Each row has a name. Each piece below is followed by the name of the row it came from, unless a question asks for something else. Each question is about the rows just above it. Places in a row count from 1.

[159  95 159 159] -> fen
[182  82 128 112] -> rif
[ 95 107  95  95] -> gele
[101 158  83 143] -> Bikos
Places of [159] in row fen: => 1 3 4
Where in the named rows is [143]? => Bikos, 4
Every place of [95] in gele: => 1 3 4

[164 154 153 129  72 153 153  78 135] -> Ligul
[167 120 163 140 165 103 152 171 158] -> dirab
[169 166  77  77  69 138 169 135 153] -> Lin
[131 163 109 134  84  76  90 175 131] -> pibar
At which places does Ligul hold [153]? => 3 6 7
Where in the named rows is [154]? => Ligul, 2
[164] is at row and place => Ligul, 1
Row and place of [165] in the named rows: => dirab, 5
[134] is at row and place => pibar, 4
Places of [77] in row Lin: => 3 4

[120 112 124 126 128 126 138] = kagat
[127 127 127 127 127 132 132] = mezad
[125 142 125 128 126 126 145] = lebo
[108 131 116 139 126 116 183] = lag
[126 128 124 126 124 127 159] = kef
[136 116 134 127 130 133  97] = pafof
Which row holds [120 112 124 126 128 126 138]? => kagat
At which places does mezad hold [127]? => 1 2 3 4 5

[110 134 160 176 184  78 185 171  90 140 103 176 101  82 151 100 140 133
 108 139 114 125 118 133] = Pirig
[122  96  80  72  78 185  72  90 138 153 176 101 157 140 133 107 141 114
 125 138 123 128 122 138] = Nifin
[110 134 160 176 184  78 123 171  90 140 103 176 101  82 151 100 140 133
 108 139 138 125 118 133] = Simez
Every place of [72] in Nifin: => 4 7
find: [122  96  80  72  78 185  72  90 138 153 176 101 157 140 133 107 141 114
 125 138 123 128 122 138] => Nifin
[107] is at row and place => Nifin, 16

[ 92 129  86 111  99] : Risa
[118 139 139 139 139] : kena
[109 131 126 111 111] : zan
[146 123 153 144 154] : beno
[ 85 119  72 140 131] : gafa
[110 113 103 161 160] : Moba
[150 130 160 122 131] : zega
[127 136 131 101 100] : fer
[124 120 125 146 147] : lidu
[107 121 101 139 134] : povut
At which places does kena hold [139]? => 2 3 4 5
[110] is at row and place => Moba, 1

[194 135 126 139 110 126 119 138] -> zezi
[144  93 125 139 145 127 137 115] -> zeg
[142 136 126 136 136 142 136 142] -> vebup
At which places does zezi hold [138]? => 8
Places of [126] in row zezi: => 3 6
Places of [136] in row vebup: => 2 4 5 7

[131 103 142 155 155 176 175 111 142 140 155 116 114] = Nes
[131 103 142 155 125  89 116 111 121 140 144 116 114] = Pog
[131 103 142 155 125 176 116 117 121 140 144 116 114] = fisik
[122 118 147  91 144 109 109 122 132 109 109 141 129] = pup
[126 108  91 131 119 106 135 149 126 135 127 132 141] = kas
[128  94 121  98 144 114 138 111 131 107 114 133 121] = Lemoz
At which places does Lemoz hold [121]? => 3 13
Row and place of [127] in the named rows: => kas, 11
Where do [131 103 142 155 125  89 116 111 121 140 144 116 114] appear? => Pog
Places of [142] in row Nes: => 3 9
Every place of [109] in pup: => 6 7 10 11
Every place of [155] in Nes: => 4 5 11

[131 136 134 131 129 139 127 141 129 116 133 130 146 125 128 129 130 132
 126 143 129 133 126 128 129 127 116 128 140 118 125]  mumad
[ 98 153 117 117 127 156 116 131 110 109 152  95 130 136 174 122 168 170
 137 118 142 105 103 148 133 129 152 124 137 155 168]  gev
[106 139 104 123 123 172 118 126 108  97 151 105 127 128 176 142 165 152
 140 136 154  89 115 158 153 125 163 122 124 154 171]  meka
[102 145 109 126 123 168 112 124 114 109 152 141 132 136 171 128 172 158
 137 124 155 103 112 153 141 130 159 120 137 153 177]  pud
[105 147 107 122 130 169 111 123 114 112 152  94 130 133 173 128 167 163
 135 116 153 103 110 154 140 127 158 120 137 155 178]  Tupap
[135 144 131 132 131 141 127 142 125 117 124 129 139 129 131 129 130 139
 129 142 126  99 108 147 140 128 160 120 138 154 170]  bizef
[135 144 131 132 131 141 127 142 125 117 124 129 139 129 131 129 130 139
 129 142 126 129 134 129 130 122 118 129 146 115 127]  mova
[119 140 141 135 148 136 127 134 106 121 136 110 131 125 137 134 137 141
 114 135 134 141 128 116 123 119 119 125 145 118 132]  dafop
[150 131 118 131 119 124 120 139 131 114 124 127 153 132 124 124 129 127
 127 152 133 130 125 136 138 131 121 124 131 129 116]  voni
Places of [129] in row mova: => 12 14 16 19 22 24 28
Which row holds [119 140 141 135 148 136 127 134 106 121 136 110 131 125 137 134 137 141
 114 135 134 141 128 116 123 119 119 125 145 118 132]? => dafop
Places of [124] in row voni: => 6 11 15 16 28
[150 131 118 131 119 124 120 139 131 114 124 127 153 132 124 124 129 127
 127 152 133 130 125 136 138 131 121 124 131 129 116] is in which row? => voni
Every place of [154] in Tupap: => 24
find: [106 139 104 123 123 172 118 126 108  97 151 105 127 128 176 142 165 152
 140 136 154  89 115 158 153 125 163 122 124 154 171] => meka
The row with [102 145 109 126 123 168 112 124 114 109 152 141 132 136 171 128 172 158
 137 124 155 103 112 153 141 130 159 120 137 153 177] is => pud

[161 183 148 182] : sosut
[143  66 138  91] : Lufi
[147 147 147 147] : Sutiv
[160 160 184 160] : tad
Every place of [183] in sosut: => 2
Places of [147] in row Sutiv: => 1 2 3 4
Where in the named rows is [161]? => sosut, 1
Places of [161] in row sosut: => 1
At which places does tad hold [160]? => 1 2 4
[182] is at row and place => sosut, 4
[143] is at row and place => Lufi, 1

[155 156 121 142] -> Dag
[159 108 138 156] -> gube
[ 97  97 162  76] -> Sefar
[142  98 142  98] -> kaba
[135 163 141  90] -> tonem
[159  87  77 177] -> Dor
[132  98 113  88] -> zif
[ 88 160 161 179] -> fevo
[155 138 138 183] -> Fas
[168 168 146 169] -> fureb
[180 144 154  99] -> nive
At which places does Fas hold [155]? => 1
Every place of [168] in fureb: => 1 2
Where in the named rows is [144]? => nive, 2
Row and place of [87] in the named rows: => Dor, 2
Where in the named rows is [161]? => fevo, 3
Every place of [169] in fureb: => 4
Every place of [98] in kaba: => 2 4

[174 116 163 130 117 148  98 147 158] : zevik
[140 140 140 118 139 120 139 173 139] : kagi
[148 177 159 133  71 126 100 151 115] : sogo
[ 88 143  86 162  95 147  85  98 148] : gib
[ 92 126 142 147 138 112 111 126 134] : nid
[ 85 143 141  85 146 147  85 140 148] : zom
Every place of [85] in zom: => 1 4 7
[138] is at row and place => nid, 5
At which places does kagi hold [139]? => 5 7 9
[158] is at row and place => zevik, 9

[108 105 185 119 159]  duzoz
[158 118 156 118 137]  rel
[120 105 185 119 106]  Ferat
[120 105 185 119 101]  Padu
[158 127 156 147 137]  tanot
[156 184  99  82 134]  tov
[176 185 108  87 143]  ded
At which places does rel hold [158]? => 1
Where in the named rows is [101]? => Padu, 5

[120 133 133 124 124  79 127 123 107  79 137 105 124 130 136 135 129 130
 130 115 128 133 105 140 136 130 126 125 158 144 123 158] : purun
[130 133 131 124 130  79 136 130 107 132 137 105 124 130 136 136 129 130
 130 115 136 144 105 140 136 130 126 125 142 134 136 105] : Nokit
[129 132 131 132 137  70 162 125 128 127 130 133 106 113  78 143 135 128
 115 131 127 128 138 113 116 123 134 103 168 135 120 114] : Saro
Places of [158] in row purun: => 29 32
At which places does purun hold [128]? => 21
Every place of [79] in purun: => 6 10
At which places does Nokit hold [130]? => 1 5 8 14 18 19 26

[109 125  90 124 131 108 139 128 123 135 103  99 118 147 121  81 136 138
 130 121 129 132 113 139 151 133 146 133 118 138 122 106 171 118 112 101
 125 129 137 135 128 144 123 148 146 144 118]  somal
[150 130 164 137 121 149 117 124 133 127 153 157 136 106 137 175 126 113
 126 136 125 125 141 111 130 120 130 119 134 118 138 151  86 133 139  89
 126 125 138 147 165 142 152 130 114 175 115]  vib
[144 132 168 128 128 147 117 131 132 117 153 157 140 112 133 174 117 121
 126 134 127 124 143 121 101 124 108 126 141 117 131 150  86 142 133 102
 126 125 139 147 163 144 149 138 122 176 113]  pero
[107 126  94 116 138 107 138 134 123 125 105  99 121 150 117  83 126 146
 130 120 132 131 116 149 144 137 141 139 126 137 115 105 170 127 115 142
 128 132 120 110  90 117 103 129 144  83 140]  dev
[107 125  90 121 133 107  90 129 123 132 103  98 119 148 107  81 107 140
 130 121 130 132 114 142 150  90 145 135 120 138 120 105 171 120 118 148
 130 131 118 110  90 115 103 123 140  81 142]  Dobu
[109 125  90 124 131 108 139 128 123 135 103  99 169 147 121  81 136 138
 130 121 129 132 113 139 151 133 146 133 118 138 122 106 171 118 121 149
 129 130 118 109  92 115 105 121 138  81 142]  meves
Row and place of [168] in the named rows: => pero, 3
At which places does vib hold [130]? => 2 25 27 44
At which places does Dobu hold [90]? => 3 7 26 41

[123 153 137 115 110 129 115 137 137 145 129 143 104 112 110 105 146 137
 129 131 137 157 139 120  92 127 130 128 129 127]  rim
[129 150 124 122 118 103 132  98 126 125 147 125 164 176 134 123 154  97
 132 120 125 127 130 119 126 130 131 122 126 132]  Zavuk
[122 157 118 123  78 168 126 135 145 135 133 130 135 138 127 126 169  93
  93 152 153 135 122 126 136 134 130 128 130 132]  fop
[132 153 125 115  98 120 115 148 119 149 134 136 112 102  96 109 142 142
 140 127 146 141 111 123 139 132 126 126 126 131]  nides
Every place of [92] in rim: => 25
find: [129 150 124 122 118 103 132  98 126 125 147 125 164 176 134 123 154  97
 132 120 125 127 130 119 126 130 131 122 126 132] => Zavuk
Every place of [129] in rim: => 6 11 19 29
Every place of [125] in Zavuk: => 10 12 21

[ 79 121 139 124] : Delaf
[133 133 110 115] : lili
[ 79 121 139 110] : Vofek
[168 137 135 136] : tede
[138 136 138 138] : Ralim
Row and place of [168] in the named rows: => tede, 1
At which places does Ralim hold [138]? => 1 3 4
find: [ 79 121 139 124] => Delaf
At which places does lili hold [133]? => 1 2

[131 137 141 120 139 135 127] -> Gomi
[130  66  92 135  80 119 100] -> Geti
[130 115 122  95 111 143 135] -> mas
[140 142  91  87 110 110 139] -> zoze
Places of [139] in row zoze: => 7
[92] is at row and place => Geti, 3
At which places does zoze hold [140]? => 1
[140] is at row and place => zoze, 1

[129 137 137 137 143 137] -> dilit
[158 129  85 137 115 128] -> Bap
[ 84  84 170 119  84 130] -> besa
Where in the named rows is [170]? => besa, 3
Every place of [137] in dilit: => 2 3 4 6
Where in the named rows is [130]? => besa, 6
At which places does besa hold [84]? => 1 2 5
Every place of [85] in Bap: => 3
[119] is at row and place => besa, 4

[152 127 131  95] = buseg
[142  90 111  70] = Fub
[142  90  96 161] = zagu
Where in the named rows is [127]? => buseg, 2
[95] is at row and place => buseg, 4

[134 128  98 119 116 123 137 132 163 135 159 116 177 153 121 138 119 119
 137 109 133] = pivoz
[134 121 170 134 116 123 144 132 127 135 139 128 142 153 132  96 139 119
 147 109 133] = Tamib
[134 154 107 111 116 123 126 123 164 116 145 116 176 153 121 138 135 119
 137 109 133] = Zut
[134 101 127 175 116 123 133 136 127 163 145 116 142 153 121 138 135 130
 137 109 133] = naf
[134 121 143 134 116 123 126 132 118 135 105 144 109 143 124 117 135 119
 137 121 133] = vakud
[134 121 104 128 145 123  98 132 127 124 141 116 101  65 121 156  96 118
  81 135 133] = Nik
[134 121 105 134 116 123 126 132 129 135 155  95 142 153 121 166 135 136
 137 109 133] = Tibub
The row with [134 128  98 119 116 123 137 132 163 135 159 116 177 153 121 138 119 119
 137 109 133] is => pivoz
Every place of [119] in pivoz: => 4 17 18
Row and place of [154] in the named rows: => Zut, 2

[121 134 158 119] = barok
[111 129 135 109] = tobeg
[111 117 120 115] = Zetum
[116 121  92 116] = Zasi
[121 134 113 119] = Bup
Places of [116] in row Zasi: => 1 4
Where in the named rows is [109]? => tobeg, 4
Row and place of [117] in the named rows: => Zetum, 2
Row and place of [92] in the named rows: => Zasi, 3

[125 144 145 137 122 170 128 114  82 126 132]  Bul
[138 113 107 112 143 152 129 171 171 133 112]  puze
[118 118 138 125 118 158 118 123  77 134 104]  Sib
[138 171 107 112 171 171 129 143 171 171 143]  rit
[104] is at row and place => Sib, 11
Places of [171] in row rit: => 2 5 6 9 10
Places of [129] in row rit: => 7
Every place of [118] in Sib: => 1 2 5 7
Places of [129] in row puze: => 7
[82] is at row and place => Bul, 9

[137 140 145 111 119 187 111 101 117 168 164 123  92 153 142 148 137 171
 111  79 149 115 133 132 170 104 170 124 172  84 156 154 174 140 115 164
 140] = Tok
[131 140 172 121 151 136 139 101 130 124 124  76  90  96 123 135 108 153
 137 114 138 140 163 107 129 107  89 112 133 116 164 131 157 121 143 149
 134] = zumu
[131 140 169 121 149 136 137 102 130 127 126  80  89 103 127 135 113 154
 135 114 138 141 160 107 131 108  95 113 135 116 163 133 155 120 141 148
 137] = fomo
[130 144 136 114 139 145 113 101 127 162 151 124  87 172 163 133 164 150
 111 114 132 148 135 114 161 123 156 118 151 116 154 142 132 106 115 140
 160] = nuv
[137 140 147 111 118 188 112 101 118 166 163 121  92 150 140 149 133 173
 112  79 150 113 134 132 169 103 167 124 172  83 158 155 177 142 116 165
 138] = luva
[129 142 155 120 154 124 130 102 173 137 129  95  86 132 146 128 140 145
 127 127 130 157 153 102 137 120 109 113 132 128 159 131 131 103 133 137
 152] = gari
[129 144 143 173 147 133 120 101 130 152 141 112  86 157 158 130 157 146
 118 122 130 155 142 108 150 123 136 116 142 123 155 136 129 102 122 137
 158] = Nipu
[134 139 158 117 134 163 124 101 124 146 144  99  91 126 132 142 122 163
 123  97 144 127 147 120 150 106 130 118 153 100 159 143 166 131 129 157
 137] = bunuf
[133 140 166 119 143 149 132 102 127 135 134  88  91 109 127 138 114 159
 131 105 141 133 154 113 139 106 109 115 142 107 162 137 163 127 137 152
 135] = nir
[132 142 144 160 137 154 117 102 125 157 149 115  88 154 151 136 148 156
 116 106 137 140 139 117 157 115 147 118 153 109 156 144 146 117 119 147
 150] = nuses
Which row holds [131 140 172 121 151 136 139 101 130 124 124  76  90  96 123 135 108 153
 137 114 138 140 163 107 129 107  89 112 133 116 164 131 157 121 143 149
 134]? => zumu
find: [132 142 144 160 137 154 117 102 125 157 149 115  88 154 151 136 148 156
 116 106 137 140 139 117 157 115 147 118 153 109 156 144 146 117 119 147
 150] => nuses
Where in the named rows is [100]? => bunuf, 30
[161] is at row and place => nuv, 25

[130 130 132 125 120 119 122 127 131 127 126 141 134 126 124 127 136 133
 131 129 124 126 123 129 127 137 130 123 126 131 125 124 131 123 121 129
 132 126 131 123 117 132 125 138 134 132 132 125 128 131 129]  nuves
[144 126 114 152  96 143 120 114  89 163 170 147 114 136  79 159 157 116
 110 189 108 146  80 138 119 123 145  98 180 133 155 167 124  71 117 129
 166 149 185 121 119  91 134 122 105 146 119  84 150 142 155]  buge
[138 127 140 128 127 125 117 125 130 126 121 122 137 145 126 144 139 133
 113 133 115 117 136 134 125 126 138 114 127 133 146 133 132 122 131 121
 146 133 128 127 122 136 130 137 133 137 158 142  95 128 104]  tazas
[155 149 132 142 162 138 157 121 164 114  97 162 130 128 143 134 147 118
 137 118 132 141  95 126 163 116 131 111 111 115 132 125 128 108 165  95
 137 109 115 142 119 128  89 127 112 148 122 156  70 171 153]  Nup
[109 111 122 117 129 128 110 137 137 154 124 122 132 137 132 128 140 126
 139 139 150 111 119 123 149 124 133 131 118 127 145 100 139 119 128 126
 132 123 142 148 120 125 113 125 141 120 119 116 124 135 147]  Nub
[166  92 150 162 141 140 120 173 125 176 132 138 181 136 139 143 129 145
  91 149 134 122  94 116 133 147 186 118 121 144 142 129 126 169 135 121
 145 102 130 105 132 112 146 140 122 128 128 113 122 137  69]  bude
[131 130 132 128 129 126 128 127 126 131 127 131 130 125 120 128 124 134
 128 110 141 133 125 123 130 124 127 128 141 126 125 140 129 131 126 128
 134 125 130 120 121 131 131 139 129 131 125 134 132 132 128]  vip
Every place of [128] in vip: => 4 7 16 19 28 36 51
At which places does tazas hold [127]? => 2 5 29 40

[137 134  98 124 149 133 140 124 125 129 141 130 145 148 132 131 133 155
 114] = masuz
[ 84 127 137 138 153 129 154 147 139 136 117 105 140 171 105 119 138 107
 150] = mesef
[101 136 151 127 148 138 148 148 135 155 119 101 151 175 114 120 155 148
 174] = Metu
[139 130 108 104 142 129 125 134 135 121 147 181 139 111 113 143 143 136
 135] = sif
[104  88 135 125 126  88 153 139 137 142 121 123  97 126  91 138  97  89
 117] = tuzom
[137 134  98 124 149 133 140 124 125 129 141 130 145 148 132 131 133 155
 180] = luku
[134 140 105 135 146 141 144 112 119 154 133 111 147 163 152 126 128 158
 111] = fifaf
Places of [155] in row Metu: => 10 17
At which places does masuz hold [148]? => 14
Where in the named rows is [128]? => fifaf, 17

[130 128 125 126 126 126 128] -> Vig
[125 128 154 125 128 135 124] -> dolaf
[141 123 103 128 146 105 107] -> Folis
[137 192 109 132 152 107  99] -> lan
[117 123 120 128 116 123 136] -> Malil
[109 125 154 125 129 153 125] -> kado
[125 137 148 118 132 139 117] -> pupeb
[149 137 163 116 138 138 140] -> rap
[148 134 114 136 104 107 136] -> gat
[133 123 134 128 116 123 136] -> gava
[131 116 118 116 116 116 131] -> fota
Row and place of [99] in the named rows: => lan, 7
At which places does dolaf hold [124]? => 7
Where in the named rows is [105]? => Folis, 6
Places of [134] in row gat: => 2
Every place of [116] in fota: => 2 4 5 6
Every place of [125] in kado: => 2 4 7
Where do [141 123 103 128 146 105 107] appear? => Folis

[144  91 111 111] = gibut
[129 154 149 109] = Neso
[129 109 153 110] = Bag
[112 160 138 112] = doni
[153 121 179 171] = mapug
[110 109 153 110] = remel
[110 158 131 166] = reko
[ 88 146 194 166] = Pego
[107 124 142 147] = Vepi
[107 147 147 147] = Sobu
[105 153 136 163] = narab
Every place of [111] in gibut: => 3 4
Where in the named rows is [136]? => narab, 3
Places of [153] in row remel: => 3
Where in the named rows is [154]? => Neso, 2
Every place of [147] in Sobu: => 2 3 4

[148 133 122 131] : lifel
[134 109 116 124] : gunu
[122 122 121 122] : zile
[122  65 101 125] : mufe
[138 178 142 133] : ladu
[141 107 141 141] : fuv
[111 122 126 121] : kom
[132 110 130 130] : Sanun
[106 109 155 105] : diror
[143 121  94 131] : mula
Row and place of [101] in the named rows: => mufe, 3
Where in the named rows is [132]? => Sanun, 1
Every place of [141] in fuv: => 1 3 4
At which places does kom hold [121]? => 4
Places of [122] in row zile: => 1 2 4
Places of [110] in row Sanun: => 2
Places of [107] in row fuv: => 2

